Here is a tiny trained network, its code and every weight. The questions are about switching its units off for an input and a target symbol, where a switched-off unit gives its printed mean instead of its output.

import numpy as np


def w(rows, s, z=0):
    codes = np.array(rows[::2]) - 128.0
    scale = np.full(codes.shape[1], s)
    scale[-1] = z or s
    return codes * scale


def norm(h):
    return h / np.sqrt((h * h).mean(-1, keepdims=True) + 1e-5)


def f(y):
    return np.maximum(y, 0)


def softmax(a):
    e = np.exp(a - a.max(-1, keepdims=True))
    return e / e.sum(-1, keepdims=True)


def log_softmax(a):
    a = a - a.max(-1, keepdims=True)
    return a - np.log(np.exp(a).sum(-1, keepdims=True))


def net(x, mask):
    ids = ['ΔΛΞΣαγζηπφψ'.index(c) for c in x.split()]
    T = len(ids)
    res = E[ids] + P[:T]
    u = 0
    for l in range(2):
        q, k, v = (norm(res) @ M[l].T for M in (Q, K, V))
        z = softmax(np.where(np.tri(T) > 0, q @ k.T / 2**0.5, -1e9)) @ v
        res = res + np.where(mask[u], z, O[l][:, -1]) @ O[l][:, :-1]
        u += 1
        y = f(norm(res) @ A[l][:, :-1].T + A[l][:, -1])
        res = res + np.where(mask[u : u + 16], y, B[l][:, -1]) @ B[l][:, :-1]
        u += 16
    return log_softmax(norm(res)[-1] @ U[:, :-1].T + U[:, -1])


Q, K, V, O, A, B = {}, {}, {}, {}, {}, {}
E = w([
[165,152,156,132],'Δ',
[194,118,149,158],'Λ',
[167,117,151,178],'Ξ',
[166,128,151,145],'Σ',
[167,157,57,83],'α',
[15,124,79,168],'γ',
[153,113,143,161],'ζ',
[164,119,142,145],'η',
[128,151,151,146],'π',
[111,175,163,125],'φ',
[88,131,254,133],'ψ',
],0.026)
P = w([
[160,57,76,79],'0',
[252,163,165,225],'1',
[113,74,87,58],'2',
[185,218,116,169],'3',
[112,73,88,55],'4',
[178,235,93,128],'5',
],0.012)
Q[0] = w([
[160,78,183,113],'L0H0',
[144,252,62,218],'L0H0',
],0.015)
K[0] = w([
[136,153,178,145],'L0H0',
[104,182,8,119],'L0H0',
],0.016)
V[0] = w([
[147,154,124,156],'L0H0',
[139,191,3,168],'L0H0',
],0.015)
O[0] = w([
[167,108,132,101,168],'L0H0',
[211,92,96,255,3],'L0H0',
],0.009,0.0036)
A[0] = w([
[196,183,136,136,73],'L0N0',
[165,154,122,102,2],'L0N1',
[125,163,59,121,85],'L0N2',
[72,138,54,131,77],'L0N3',
[123,152,90,98,118],'L0N4',
[109,117,99,71,91],'L0N5',
[116,185,53,118,5],'L0N6',
[97,203,76,132,49],'L0N7',
[146,8,116,145,83],'L0N8',
[87,118,141,110,98],'L0N9',
[137,156,111,81,16],'L0N10',
[146,109,215,197,50],'L0N11',
[70,124,154,219,109],'L0N12',
[144,200,120,199,31],'L0N13',
[182,102,89,110,86],'L0N14',
[71,124,176,170,85],'L0N15',
],0.018,0.0049)
B[0] = w([
[70,145,38,174,254],'L0N0',
[93,109,72,168,144],'L0N1',
[174,114,177,137,151],'L0N2',
[177,47,117,136,150],'L0N3',
[143,122,78,133,161],'L0N4',
[168,144,83,29,200],'L0N5',
[179,149,209,161,142],'L0N6',
[93,211,143,163,146],'L0N7',
[104,183,6,45,194],'L0N8',
[168,137,149,58,188],'L0N9',
[125,106,78,122,160],'L0N10',
[43,97,175,218,224],'L0N11',
[195,55,83,168,175],'L0N12',
[71,194,238,177,241],'L0N13',
[190,159,70,35,208],'L0N14',
[179,65,201,147,164],'L0N15',
],0.025,0.0067)
Q[1] = w([
[65,51,195,221],'L1H0',
[104,4,240,82],'L1H0',
],0.014)
K[1] = w([
[4,112,73,91],'L1H0',
[101,135,210,113],'L1H0',
],0.026)
V[1] = w([
[55,2,119,156],'L1H0',
[245,137,123,196],'L1H0',
],0.022)
O[1] = w([
[13,146,68,201,1],'L1H0',
[243,10,149,132,80],'L1H0',
],0.013,0.0088)
A[1] = w([
[170,182,74,118,106],'L1N0',
[48,81,127,102,234],'L1N1',
[118,155,91,155,162],'L1N2',
[188,217,158,144,1],'L1N3',
[93,145,124,214,126],'L1N4',
[164,113,123,124,76],'L1N5',
[150,60,126,111,77],'L1N6',
[115,2,118,123,98],'L1N7',
[160,245,190,217,169],'L1N8',
[137,105,162,107,126],'L1N9',
[122,139,95,116,103],'L1N10',
[152,51,81,140,82],'L1N11',
[106,158,154,202,204],'L1N12',
[156,160,160,252,130],'L1N13',
[171,143,147,196,231],'L1N14',
[187,106,164,155,137],'L1N15',
],0.026,0.0065)
B[1] = w([
[116,113,176,207,178],'L1N0',
[111,149,121,25,171],'L1N1',
[103,100,136,136,163],'L1N2',
[62,196,140,167,153],'L1N3',
[136,56,159,72,212],'L1N4',
[127,119,157,109,143],'L1N5',
[101,86,120,95,146],'L1N6',
[121,167,75,204,144],'L1N7',
[157,140,64,252,255],'L1N8',
[97,123,116,140,146],'L1N9',
[120,123,155,157,146],'L1N10',
[100,74,85,86,152],'L1N11',
[188,48,147,157,223],'L1N12',
[59,48,158,227,237],'L1N13',
[51,100,119,125,199],'L1N14',
[171,117,126,68,155],'L1N15',
],0.047,0.019)
U = w([
[93,53,163,174,136],'Δ',
[159,174,91,227,193],'Λ',
[50,183,86,181,79],'Ξ',
[224,165,176,170,151],'Σ',
[216,73,101,95,124],'α',
[88,85,2,117,1],'γ',
[143,179,32,150,145],'ζ',
[221,176,81,153,189],'η',
[170,103,237,127,33],'π',
[122,185,223,172,78],'φ',
[81,128,140,82,190],'ψ',
],0.021,0.0073)

Each question gives the input, a string of symbols that net reads in full, and the target symbol t.
The units are the heads (2 rows each of Q, K, V and O) and the neurons (one row each of A and B). Each row of codes is followed by its name. A weight is (code - 128) times the scale printed after its matrix; where a second scale follows, it is the last column's (O, A, B and U).
mask holds one flag per unit, layer by layer, with each layer's heads first. A switched-off unit (its flag False) gives its mean, the last column of its rows in O or B, instead of its output. The means were averaged over made-up inputs and are rounded, as every weight is.
A unit's drop is (log p(t) with every unit on - log p(t) with that unit switched off) / (log p(t) with every unit on - log p(t) with every unit switched off).
The circuit of an input: a set's keep is (log p(t) with only the set's units on - log p(t) with every unit switched off) / (log p(t) with every unit on - log p(t) with every unit switched off). Starting from the 12 units with the biggest drops (on a tie, the unit counted first), units are removed one at a time, each time the one whose removal leaves the highest keep (on an exact tie, the one counted first), for as long as the keep stays at least 0.8.
units of the circuit, in order: the units of the circuit, biggest drop first
unit that matters most: the unit with the biggest drop
k most important neurons: the k neurons with the biggest drops, biggest first
k most important neurons of layer l: the k neurons of layer l with the biggest drops, biggest first
input ψ Δ Ξ ψ, target Λ: 3 most important neurons of layer 1 : (L1N4; L1N13; L1N14)
input γ φ η, target γ: unit that matters most : L1H0
input Λ ψ Δ, target ψ: units of the circuit, in order : (L1N8; L1N13; L1N12)
input φ π π, target π: 3 most important neurons of layer 0 : (L0N13; L0N0; L0N11)
input φ φ φ φ φ, target φ: 3 most important neurons of layer 1 : (L1N8; L1N12; L1N4)
input φ Δ Δ Δ η, target η: 2 most important neurons : (L1N14; L1N13)
input ζ α α ψ η, target ψ: 2 most important neurons : (L1N8; L0N0)
input α ζ Λ φ η α, target Λ: 2 most important neurons of layer 0 : (L0N13; L0N14)
input η α α π Σ, target α: units of the circuit, in order : (L1H0; L1N13)
input η Λ ψ Δ ψ Λ, target Λ: 3 most important neurons : (L1N8; L0N13; L0N14)
input Ξ α Ξ γ ζ, target γ: 4 most important neurons : (L0N0; L0N12; L1N12; L1N13)
input φ φ Ξ φ Ξ, target Ξ: 3 most important neurons : (L1N12; L0N8; L1N4)
input η Σ φ Δ ψ η, target Λ: units of the circuit, in order : (L1N8; L0N13)
input ζ Σ η, target η: 2 most important neurons of layer 1 : (L1N13; L1N14)
input ψ φ Λ γ φ, target γ: 2 most important neurons : (L0N12; L1N7)
input π Δ γ, target γ: most important neuron of layer 1 : (L1N7)
input φ Σ Σ, target Σ: 4 most important neurons of layer 1 : (L1N14; L1N13; L1N0; L1N8)
input ψ Σ Σ ψ η, target ψ: 3 most important neurons : (L1N8; L1N12; L1N13)
input ψ α ζ, target α: 2 most important neurons : (L0N5; L0N13)
input γ α η, target α: unit that matters most : L0N8
input Ξ Σ Σ, target Σ: 3 most important neurons of layer 0 : (L0N0; L0N11; L0N14)
input η φ φ, target φ: 2 most important neurons of layer 0 : (L0N11; L0N8)
input φ ζ γ α ζ, target α: 3 most important neurons of layer 1 : (L1N13; L1N8; L1N14)
input φ η ζ, target ζ: 3 most important neurons : (L0N8; L1N13; L1N12)
input ζ φ ψ η η ζ, target Λ: 2 most important neurons : (L1N8; L0N13)
input Λ α Δ Ξ φ, target α: 2 most important neurons : (L1N13; L0N11)
input φ α ψ Λ ψ ψ, target Ξ: unit that matters most : L0H0
input Δ Λ π, target π: 3 most important neurons of layer 0 : (L0N11; L0N0; L0N13)
input π Λ Ξ, target Ξ: 2 most important neurons of layer 0 : (L0N8; L0N13)
